Below are the code and all the weights of a small trained network. Each question names an input and a class and asks about switching units off, where a switched-off unit gives its printed mean instead of its output.

import numpy as np


def w(rows, s, z=0):
    codes = np.array(rows[::2]) - 128.0
    scale = np.full(codes.shape[1], s)
    scale[-1] = z or s
    return codes * scale


def f(y):
    return y / 2 * (1 + np.tanh(0.7978845608 * (y + 0.044715 * y**3)))


def log_softmax(a):
    a = a - a.max(-1, keepdims=True)
    return a - np.log(np.exp(a).sum(-1, keepdims=True))


def net(x, mask):
    res = np.array(x, float).reshape(1, 4) / 4 @ E
    y = f(res @ A[0][:, :-1].T + A[0][:, -1])
    res = res + np.where(mask, y, B[0][:, -1]) @ B[0][:, :-1]
    return log_softmax(res[-1] @ U[:, :-1].T + U[:, -1])


A, B = {}, {}
E = w([
[120,187,118,244,34,75,69,149],'x0',
[26,173,24,160,121,92,85,64],'x1',
[96,182,189,130,237,141,94,136],'x2',
[235,184,88,125,153,78,192,158],'x3',
],0.012)
A[0] = w([
[120,157,51,148,75,113,155,153,98],'n1',
[15,108,28,100,121,147,87,26,195],'n2',
[119,70,128,63,143,174,147,118,197],'n3',
[101,62,196,81,118,204,91,106,122],'n4',
[69,174,16,189,121,117,114,91,130],'n5',
[74,82,142,107,179,250,64,130,119],'n6',
[104,114,195,128,152,205,98,64,180],'n7',
[114,80,89,51,170,145,112,106,85],'n8',
[189,135,99,160,152,89,167,172,56],'n9',
[143,23,186,51,89,158,163,120,147],'n10',
[190,115,142,147,113,138,168,117,138],'n11',
[129,12,102,126,129,188,156,183,128],'n12',
[106,102,91,92,99,128,182,88,1],'n13',
[174,157,166,119,222,136,130,91,187],'n14',
[204,98,138,118,89,84,154,116,190],'n15',
[67,76,188,109,174,186,104,112,114],'n16',
[159,195,159,52,199,102,152,153,227],'n17',
[95,181,59,147,157,130,129,127,228],'n18',
[110,195,73,148,136,147,125,127,203],'n19',
[182,102,67,47,148,154,248,147,144],'n20',
[156,124,75,47,135,136,195,146,184],'n21',
[68,138,23,135,128,69,97,88,125],'n22',
],0.013,0.0052)
B[0] = w([
[186,140,143,129,130,63,90,88,183],'n1',
[158,81,181,232,130,128,150,45,251],'n2',
[62,94,131,171,135,204,100,60,204],'n3',
[62,154,175,110,197,124,167,160,202],'n4',
[73,112,73,57,86,80,145,109,235],'n5',
[82,84,160,135,164,198,249,134,205],'n6',
[78,152,112,68,174,129,204,173,192],'n7',
[119,74,114,118,69,114,142,94,183],'n8',
[125,154,138,123,172,163,120,184,174],'n9',
[58,86,141,170,116,215,187,93,221],'n10',
[138,81,153,148,88,149,108,103,168],'n11',
[93,79,136,101,103,105,172,56,187],'n12',
[186,67,99,114,108,97,151,151,151],'n13',
[56,124,187,136,179,148,172,147,205],'n14',
[132,100,92,160,95,183,153,164,184],'n15',
[104,176,107,94,173,194,218,177,199],'n16',
[103,148,171,153,197,154,166,163,224],'n17',
[102,85,125,94,93,151,141,83,193],'n18',
[100,105,159,155,114,128,122,91,181],'n19',
[128,100,76,60,124,104,206,209,240],'n20',
[139,101,72,120,103,117,195,200,205],'n21',
[138,99,75,61,82,57,80,124,224],'n22',
],0.013,0.022)
U = w([
[227,203,127,188,64,63,45,124,120],'0',
[118,110,203,183,199,168,178,71,133],'1',
[228,186,3,34,200,220,90,24,2],'2',
[135,114,81,126,50,10,61,31,98],'3',
[108,57,74,100,23,142,169,122,180],'4',
[107,157,121,34,189,105,169,200,172],'5',
[233,87,68,114,104,59,173,153,78],'6',
],0.012,0.014)

Each question gives the input, the list of numbers given to net, and the class t.
The units are the neurons (one row each of A and B). Each row of codes is followed by its name. A weight is (code - 128) times the scale printed after its matrix; where a second scale follows, it is the last column's (A, B and U).
mask holds one flag per neuron, in row order. A switched-off neuron (its flag False) gives its mean, the last column of its row in B, instead of its output. The means were averaged over made-up inputs and are rounded, as every weight is.
A unit's drop is (log p(t) with every unit on - log p(t) with that unit switched off) / (log p(t) with every unit on - log p(t) with every unit switched off).
The circuit of an input: a set's keep is (log p(t) with only the set's units on - log p(t) with every unit switched off) / (log p(t) with every unit on - log p(t) with every unit switched off). Starting from the 12 units with the biggest drops (on a tie, the unit counted first), units are removed one at a time, each time the one whose removal leaves the highest keep (on an exact tie, the one counted first), for as long as the keep stays at least 0.8.
units of the circuit, in order: the units of the circuit, biggest drop first
most important unit: the unit with the biggest drop
top k neurons: the k neurons with the biggest drops, biggest first
drop of u: that unit's drop, to one decimal
input [4,0,4,4], class 1: top 3 neurons -> (n20, n22, n21)
input [6,-2,1,-7], class 1: most important unit -> n20
input [2,5,7,-1], class 4: top 2 neurons -> (n5, n22)
input [-7,5,-1,8], class 5: top 2 neurons -> (n17, n20)
input [0,-1,2,2], class 5: top 2 neurons -> (n2, n10)
input [4,-7,6,-8], class 5: top 3 neurons -> (n2, n7, n16)
input [3,5,3,-8], class 1: top 3 neurons -> (n2, n20, n6)
input [-8,-1,4,2], class 5: top 2 neurons -> (n20, n2)
input [7,-3,3,-5], class 5: top 3 neurons -> (n2, n10, n3)
input [0,1,5,6], class 5: top 4 neurons -> (n2, n10, n3, n6)
input [0,-8,1,4], class 5: top 2 neurons -> (n2, n20)
input [4,-1,3,8], class 1: top 3 neurons -> (n20, n22, n5)
input [-2,1,-7,-5], class 1: top 4 neurons -> (n2, n20, n5, n4)
input [-5,5,-1,-7], class 1: units of the circuit, in order -> (n2)
input [4,-8,6,8], class 5: top 4 neurons -> (n2, n10, n3, n9)
input [2,-5,-6,-6], class 1: drop of n5 -> 0.2
input [0,-2,2,3], class 5: drop of n10 -> 0.2
input [-4,2,-3,7], class 5: drop of n2 -> 0.8
